Here is a tiny trained network, its code and every weight. The questions are about switching its units off for an input and a class, where a switched-off unit gives its printed mean instead of its output.

import numpy as np


def w(rows, s, z=0):
    codes = np.array(rows[::2]) - 128.0
    scale = np.full(codes.shape[1], s)
    scale[-1] = z or s
    return codes * scale


def f(y):
    return y / 2 * (1 + np.tanh(0.7978845608 * (y + 0.044715 * y**3)))


def log_softmax(a):
    a = a - a.max(-1, keepdims=True)
    return a - np.log(np.exp(a).sum(-1, keepdims=True))


def net(x, mask):
    res = np.array(x, float).reshape(1, 7) / 4 @ E
    y = f(res @ A[0][:, :-1].T + A[0][:, -1])
    res = res + np.where(mask, y, B[0][:, -1]) @ B[0][:, :-1]
    return log_softmax(res[-1] @ U[:, :-1].T + U[:, -1])


A, B = {}, {}
E = w([
[186,94,136,1,186,149,143],'x0',
[127,133,128,128,129,127,127],'x1',
[72,69,46,171,229,111,173],'x2',
[54,137,74,43,65,55,163],'x3',
[193,214,143,144,172,36,184],'x4',
[216,123,23,136,109,103,63],'x5',
[145,196,69,127,99,239,219],'x6',
],0.006)
A[0] = w([
[88,184,129,241,64,105,104,26],'n0',
[157,226,131,140,182,74,179,66],'n1',
[204,82,38,145,118,146,57,136],'n2',
[74,119,77,68,50,87,146,23],'n3',
[77,109,79,164,197,107,140,45],'n4',
[134,174,157,67,49,121,91,49],'n5',
[158,166,63,121,125,163,123,191],'n6',
[47,94,230,129,129,172,182,138],'n7',
[154,154,79,130,77,213,206,67],'n8',
[162,167,187,92,67,144,73,73],'n9',
[195,103,138,11,195,151,138,87],'n10',
[165,169,160,135,164,46,158,25],'n11',
[96,80,95,146,191,93,126,4],'n12',
[191,126,164,183,189,204,91,69],'n13',
[169,136,56,175,90,94,90,159],'n14',
[119,94,170,129,158,62,80,93],'n15',
[128,72,166,127,121,66,74,85],'n16',
[74,59,116,131,86,193,77,21],'n17',
[186,154,177,182,180,214,62,63],'n18',
[79,53,107,137,81,218,79,55],'n19',
[170,213,151,177,167,56,171,50],'n20',
[163,154,204,110,42,116,89,91],'n21',
[190,108,150,2,201,139,134,72],'n22',
[102,124,157,128,153,74,53,50],'n23',
[83,72,52,159,189,120,152,20],'n24',
[138,187,91,147,99,198,192,126],'n25',
[154,173,184,96,68,139,74,62],'n26',
[66,130,235,98,156,138,193,146],'n27',
[153,233,146,157,181,32,174,43],'n28',
[125,74,168,126,132,63,85,57],'n29',
[121,87,166,158,130,69,71,27],'n30',
[82,140,77,63,75,74,147,92],'n31',
[203,98,21,75,119,124,54,154],'n32',
[62,127,226,97,194,162,200,216],'n33',
[122,167,61,113,101,233,201,104],'n34',
[86,97,78,142,215,115,148,63],'n35',
[147,169,190,96,62,144,84,90],'n36',
[79,166,85,58,83,59,145,42],'n37',
[112,136,149,178,115,75,103,78],'n38',
[101,81,75,133,205,115,150,90],'n39',
[70,73,116,118,103,198,68,54],'n40',
[195,130,181,199,191,175,103,120],'n41',
[169,139,178,99,47,122,115,37],'n42',
[119,87,164,123,142,68,79,22],'n43',
[109,85,156,123,143,74,58,75],'n44',
[153,200,104,151,122,168,207,97],'n45',
],0.0067,0.0023)
B[0] = w([
[2,78,39,169,71,227,115,179],'n0',
[181,76,125,54,86,159,97,186],'n1',
[142,155,126,145,95,37,139,224],'n2',
[111,62,195,122,166,68,191,192],'n3',
[167,129,78,152,144,185,184,157],'n4',
[141,123,111,174,185,130,198,177],'n5',
[114,161,140,119,133,86,104,188],'n6',
[174,169,92,138,72,28,105,194],'n7',
[99,195,134,62,204,115,83,193],'n8',
[153,156,69,157,179,163,211,181],'n9',
[2,98,64,196,47,184,100,213],'n10',
[153,101,107,52,98,180,95,170],'n11',
[149,171,92,131,166,154,159,148],'n12',
[62,69,183,115,158,53,202,186],'n13',
[100,148,144,173,93,89,104,204],'n14',
[114,184,124,74,155,149,85,183],'n15',
[102,198,102,92,187,142,100,181],'n16',
[205,58,93,42,71,147,127,170],'n17',
[65,79,172,113,170,49,208,193],'n18',
[197,68,105,19,90,121,124,190],'n19',
[154,54,120,60,66,141,120,195],'n20',
[156,147,59,150,159,172,195,192],'n21',
[18,87,45,190,47,191,94,218],'n22',
[93,169,112,73,152,154,111,162],'n23',
[179,148,88,150,164,168,208,170],'n24',
[61,180,137,60,191,124,54,192],'n25',
[165,141,55,152,182,168,208,174],'n26',
[171,181,99,173,84,60,102,199],'n27',
[191,50,121,48,60,170,115,207],'n28',
[93,185,121,71,189,149,87,172],'n29',
[75,159,116,81,156,134,107,160],'n30',
[93,82,222,149,167,74,185,200],'n31',
[146,176,127,189,89,44,106,254],'n32',
[155,191,98,174,79,57,99,216],'n33',
[106,194,145,70,190,113,73,212],'n34',
[201,167,71,162,169,175,199,164],'n35',
[179,166,59,170,178,158,201,181],'n36',
[71,43,214,123,165,75,198,190],'n37',
[99,137,116,104,110,172,112,147],'n38',
[175,163,74,184,156,153,177,169],'n39',
[213,69,105,35,89,121,135,173],'n40',
[76,66,179,101,132,47,188,204],'n41',
[143,118,84,160,180,158,183,161],'n42',
[96,168,115,73,178,147,90,160],'n43',
[116,185,127,84,198,137,90,178],'n44',
[111,145,114,51,141,140,76,178],'n45',
],0.0071,0.0045)
U = w([
[98,194,136,60,218,148,62,99],'0',
[205,144,87,181,183,187,209,106],'1',
[214,41,133,43,65,152,103,108],'2',
[70,55,217,142,169,67,191,103],'3',
[20,102,87,195,51,203,85,112],'4',
[153,141,148,149,125,126,103,248],'5',
[181,183,122,181,76,37,86,88],'6',
[196,116,252,217,148,194,49,104],'7',
],0.012,0.016)

Each question gives the input, the list of numbers given to net, and the class t.
The units are the neurons (one row each of A and B). Each row of codes is followed by its name. A weight is (code - 128) times the scale printed after its matrix; where a second scale follows, it is the last column's (A, B and U).
mask holds one flag per neuron, in row order. A switched-off neuron (its flag False) gives its mean, the last column of its row in B, instead of its output. The means were averaged over made-up inputs and are rounded, as every weight is.
A unit's drop is (log p(t) with every unit on - log p(t) with that unit switched off) / (log p(t) with every unit on - log p(t) with every unit switched off).
The circuit of an input: a set's keep is (log p(t) with only the set's units on - log p(t) with every unit switched off) / (log p(t) with every unit on - log p(t) with every unit switched off). Starting from the 12 units with the biggest drops (on a tie, the unit counted first), units are removed one at a time, each time the one whose removal leaves the highest keep (on an exact tie, the one counted first), for as long as the keep stays at least 0.8.
units of the circuit, in order: the units of the circuit, biggest drop first
unit that matters most: the unit with the biggest drop
top k neurons: the k neurons with the biggest drops, biggest first
drop of u: that unit's drop, to one decimal
input [-3,2,4,-4,4,-6,8], class 0: top neuron : [n25]
input [8,6,-6,6,3,0,-1], class 4: units of the circuit, in order : [n22 n10]
input [-2,1,0,-5,5,-4,-4], class 2: units of the circuit, in order : [n28 n20 n11]
input [7,1,-2,-7,3,-5,-3], class 3: top 2 neurons : [n41 n18]
input [-8,-4,2,-7,8,6,5], class 2: units of the circuit, in order : [n28 n20]
input [-7,-4,5,3,-1,-5,-6], class 4: top 2 neurons : [n0 n34]
input [8,-4,3,-8,-3,0,5], class 3: units of the circuit, in order : [n13 n18]
input [-4,6,8,3,-2,-7,7], class 1: top 2 neurons : [n24 n35]
input [7,-5,6,-7,-1,-6,7], class 0: top 4 neurons : [n34 n8 n25 n45]
input [7,-4,-5,5,-5,2,2], class 4: top 2 neurons : [n10 n22]
input [-5,-2,-3,-2,7,-5,3], class 2: top 3 neurons : [n28 n20 n1]
input [-5,3,6,8,3,5,7], class 3: units of the circuit, in order : [n37 n31]
input [8,-4,-5,4,-3,-8,-4], class 4: top 2 neurons : [n22 n10]
input [-8,-5,-7,8,-4,-4,-4], class 3: unit that matters most : n3
input [0,-1,4,-1,-8,-1,7], class 2: top 3 neurons : [n19 n17 n40]
input [-1,-1,-4,2,-8,0,6], class 2: top 3 neurons : [n19 n17 n40]
input [5,7,4,-7,-8,-8,8], class 0: top 2 neurons : [n34 n8]
input [5,-6,2,5,-6,-6,2], class 2: top 4 neurons : [n40 n19 n17 n32]
input [3,0,4,5,0,7,-3], class 6: top 2 neurons : [n32 n2]
input [-7,0,0,-6,6,-1,-4], class 4: units of the circuit, in order : [n0]
input [-4,-4,7,-8,-8,-2,0], class 2: top 3 neurons : [n19 n17 n40]
input [-1,2,-8,-1,2,-3,1], class 1: drop of n30 : 0.0
input [3,-1,5,6,-7,6,3], class 2: drop of n13 : 0.1
input [-4,-7,1,-8,0,-2,-7], class 3: drop of n41 : 1.5
input [8,8,8,4,-1,2,-3], class 1: drop of n39 : 0.3
